Below are the code and all the weights of a small trained network. Each question names an input and a target symbol and asks about switching units off, where a switched-off unit gives its printed mean instead of its output.

import numpy as np


def w(rows, s, z=0):
    codes = np.array(rows[::2]) - 128.0
    scale = np.full(codes.shape[1], s)
    scale[-1] = z or s
    return codes * scale


def norm(h):
    return h / np.sqrt((h * h).mean(-1, keepdims=True) + 1e-5)


def f(y):
    return np.maximum(y, 0)


def softmax(a):
    e = np.exp(a - a.max(-1, keepdims=True))
    return e / e.sum(-1, keepdims=True)


def log_softmax(a):
    a = a - a.max(-1, keepdims=True)
    return a - np.log(np.exp(a).sum(-1, keepdims=True))


def net(x, mask):
    ids = ['αημξπσψ'.index(c) for c in x.split()]
    T = len(ids)
    res = E[ids] + P[:T]
    r = norm(res)
    for j in range(2):
        rows = slice(4 * j, 4 * j + 4)
        q, k, v = (r @ M[0][rows].T for M in (Q, K, V))
        z = softmax(np.where(np.tri(T) > 0, q @ k.T / 4**0.5, -1e9)) @ v
        o = O[0][rows]
        res = res + np.where(mask[j], z, o[:, -1]) @ o[:, :-1]
    y = f(norm(res) @ A[0][:, :-1].T + A[0][:, -1])
    res = res + np.where(mask[2:18], y, B[0][:, -1]) @ B[0][:, :-1]
    return log_softmax(norm(res)[-1] @ U[:, :-1].T + U[:, -1])


Q, K, V, O, A, B = {}, {}, {}, {}, {}, {}
E = w([
[159,123,123,201,144,139,72,121,98,211],'α',
[118,71,146,169,147,157,95,152,155,234],'η',
[161,89,140,112,46,175,165,87,69,172],'μ',
[163,123,96,154,12,57,97,134,69,171],'ξ',
[182,61,112,91,8,109,136,156,89,109],'π',
[144,96,201,114,29,100,136,117,153,195],'σ',
[103,41,60,173,181,66,174,116,87,130],'ψ',
],0.016)
P = w([
[104,123,208,128,160,121,127,127,39,110],'0',
[42,137,123,168,102,155,146,121,108,122],'1',
[155,157,156,109,155,106,228,191,57,209],'2',
[154,91,196,123,153,119,90,121,66,98],'3',
[75,137,92,151,87,158,140,96,153,96],'4',
[209,140,115,107,144,111,212,170,110,206],'5',
[191,80,167,129,144,122,83,104,114,114],'6',
[115,132,88,151,97,167,125,86,192,81],'7',
[251,128,83,99,140,119,189,156,170,195],'8',
],0.019)
Q[0] = w([
[107,32,56,205,66,145,231,8,139,187],'H1',
[142,140,134,93,165,125,30,96,145,122],'H1',
[60,196,167,107,152,145,84,113,153,57],'H1',
[128,39,199,135,119,93,26,97,82,119],'H1',
[183,106,171,121,137,92,151,137,127,137],'H2',
[137,65,156,124,143,106,91,98,89,151],'H2',
[151,184,94,99,150,113,223,167,140,159],'H2',
[79,164,154,97,161,123,129,145,132,47],'H2',
],0.015)
K[0] = w([
[204,161,87,143,118,116,59,198,229,135],'H1',
[109,140,90,160,135,181,180,98,47,134],'H1',
[31,159,128,141,215,126,175,170,6,146],'H1',
[38,153,34,122,134,129,154,79,172,122],'H1',
[138,105,91,127,142,115,140,76,178,111],'H2',
[108,136,93,134,99,129,127,114,148,108],'H2',
[188,38,114,150,145,76,170,102,99,137],'H2',
[45,177,178,141,137,94,160,166,61,157],'H2',
],0.013)
V[0] = w([
[99,170,109,189,219,158,103,123,134,154],'H1',
[168,218,159,120,100,175,80,118,106,182],'H1',
[88,159,241,106,80,27,109,164,241,142],'H1',
[133,41,160,46,143,255,170,142,173,136],'H1',
[110,180,248,156,100,163,144,108,100,80],'H2',
[142,176,76,101,69,169,39,218,63,111],'H2',
[110,24,80,199,202,49,167,133,113,6],'H2',
[78,67,120,139,162,73,105,141,128,116],'H2',
],0.0089)
O[0] = w([
[141,131,80,149,110,169,206,31,171,192,2],'H1',
[134,254,218,164,123,71,99,112,94,227,152],'H1',
[62,113,243,142,57,86,188,222,252,79,162],'H1',
[58,94,196,62,140,138,149,57,49,119,127],'H1',
[214,68,36,100,158,186,62,112,223,133,163],'H2',
[158,135,219,73,136,90,175,82,244,89,138],'H2',
[131,154,169,175,119,154,210,145,31,70,95],'H2',
[106,120,156,159,125,93,101,118,80,74,126],'H2',
],0.0091,0.0079)
A[0] = w([
[36,154,77,185,75,155,144,128,210,115,158],'N1',
[46,90,130,144,78,159,38,128,178,65,134],'N2',
[34,94,136,168,84,164,104,77,139,101,196],'N3',
[8,141,111,108,155,219,184,67,166,111,23],'N4',
[80,194,121,136,99,139,90,102,169,121,111],'N5',
[155,102,181,195,120,128,101,151,111,114,146],'N6',
[112,101,206,153,125,128,79,76,104,107,108],'N7',
[92,131,177,153,102,150,208,149,108,184,115],'N8',
[100,219,67,168,97,145,194,163,143,158,153],'N9',
[116,149,169,148,106,116,140,178,197,76,103],'N10',
[56,185,97,171,131,162,142,63,181,126,82],'N11',
[175,160,138,93,130,104,146,132,99,174,119],'N12',
[141,134,186,108,158,91,67,155,112,160,141],'N13',
[117,110,135,136,152,124,92,106,91,108,129],'N14',
[105,114,106,199,97,175,124,95,96,47,2],'N15',
[122,121,149,65,135,57,146,156,120,145,57],'N16',
],0.016,0.0074)
B[0] = w([
[143,116,164,123,145,86,216,71,27,95,189],'N1',
[146,92,89,198,132,147,63,156,133,106,244],'N2',
[66,95,129,121,77,138,150,95,221,224,199],'N3',
[254,229,162,60,225,49,185,221,198,192,147],'N4',
[118,139,77,109,132,118,175,170,70,67,155],'N5',
[152,158,126,110,127,118,169,129,128,157,219],'N6',
[114,127,118,168,124,125,153,162,91,53,181],'N7',
[173,170,163,113,143,85,113,125,103,87,195],'N8',
[96,135,127,162,89,130,76,149,116,28,167],'N9',
[125,161,149,82,140,118,136,82,133,166,230],'N10',
[44,207,109,31,138,71,77,131,101,53,154],'N11',
[81,106,122,145,129,143,102,128,137,140,196],'N12',
[103,131,101,109,108,148,161,93,137,66,250],'N13',
[105,146,185,123,84,94,146,136,169,104,165],'N14',
[91,178,76,35,156,173,129,181,205,153,147],'N15',
[136,130,92,146,158,173,148,138,146,155,199],'N16',
],0.016,0.012)
U = w([
[50,81,160,183,72,69,205,67,136,158,35],'α',
[18,143,146,12,156,73,4,54,84,74,66],'η',
[146,126,124,130,136,119,89,78,93,254,251],'μ',
[83,128,142,150,117,85,23,246,209,127,216],'ξ',
[127,113,42,107,150,164,231,158,121,139,29],'π',
[163,181,177,16,144,17,146,121,211,137,97],'σ',
[212,102,204,190,148,66,174,182,62,34,229],'ψ',
],0.008,0.0028)

Each question gives the input, a string of symbols that net reads in full, and the target symbol t.
The units are the heads (4 rows each of Q, K, V and O) and the neurons (one row each of A and B). Each row of codes is followed by its name. A weight is (code - 128) times the scale printed after its matrix; where a second scale follows, it is the last column's (O, A, B and U).
mask holds one flag per unit, heads first, then neurons. A switched-off unit (its flag False) gives its mean, the last column of its rows in O or B, instead of its output. The means were averaged over made-up inputs and are rounded, as every weight is.
A unit's drop is (log p(t) with every unit on - log p(t) with that unit switched off) / (log p(t) with every unit on - log p(t) with every unit switched off).
The circuit of an input: a set's keep is (log p(t) with only the set's units on - log p(t) with every unit switched off) / (log p(t) with every unit on - log p(t) with every unit switched off). Starting from the 12 units with the biggest drops (on a tie, the unit counted first), units are removed one at a time, each time the one whose removal leaves the highest keep (on an exact tie, the one counted first), for as long as the keep stays at least 0.8.
units of the circuit, in order: the units of the circuit, biggest drop first
most important unit: the unit with the biggest drop
top k neurons: the k neurons with the biggest drops, biggest first
which heads matter: for each layer, one digit per head in row order, 1 if its drop is at least 0.15 and else 0, layers parted by /
drop when u is switched off: that unit's drop, to one decimal
input ξ π η, target π: top 2 neurons	[N16, N13]
input σ σ π α ψ η σ ψ μ, target ψ: most important unit	H2
input α σ σ ξ ξ ψ π, target σ: top 2 neurons	[N10, N2]
input η α ξ ξ π σ σ, target ψ: which heads matter	10
input σ η ξ ξ σ η μ μ, target σ: units of the circuit, in order	[H1, N4]
input ψ η μ α μ ξ π σ, target α: units of the circuit, in order	[N1, N3]
input η η ξ η σ σ η ξ μ, target ξ: which heads matter	00
input μ μ μ, target μ: which heads matter	11
input ψ ξ α σ ψ, target α: top 3 neurons	[N3, N1, N2]
input π μ μ σ ξ α μ, target σ: units of the circuit, in order	[H1, N2]
input ψ σ σ α ξ ξ, target ξ: units of the circuit, in order	[N1, N12]
input π π σ σ ξ, target ψ: units of the circuit, in order	[H1, N1]
input σ η μ μ ξ σ μ μ, target α: top 4 neurons	[N3, N1, N2, N10]
input α π ξ σ α ξ α π α, target π: most important unit	H1
input σ η η π σ π α, target ξ: top 2 neurons	[N2, N1]
input η π ξ η σ, target α: units of the circuit, in order	[N3, N1]
input π α μ ψ π α α ξ α, target ξ: top 3 neurons	[N1, N9, N12]
input α σ μ ψ, target ξ: units of the circuit, in order	[H2, H1]
input ψ ψ π π σ ψ ψ μ π, target ψ: drop when H2 is switched off	1.9
input η ξ η μ ψ ξ, target ψ: drop when H2 is switched off	1.7
input ψ ξ μ π, target σ: drop when H2 is switched off	0.4
input ψ α α π, target μ: units of the circuit, in order	[H1]
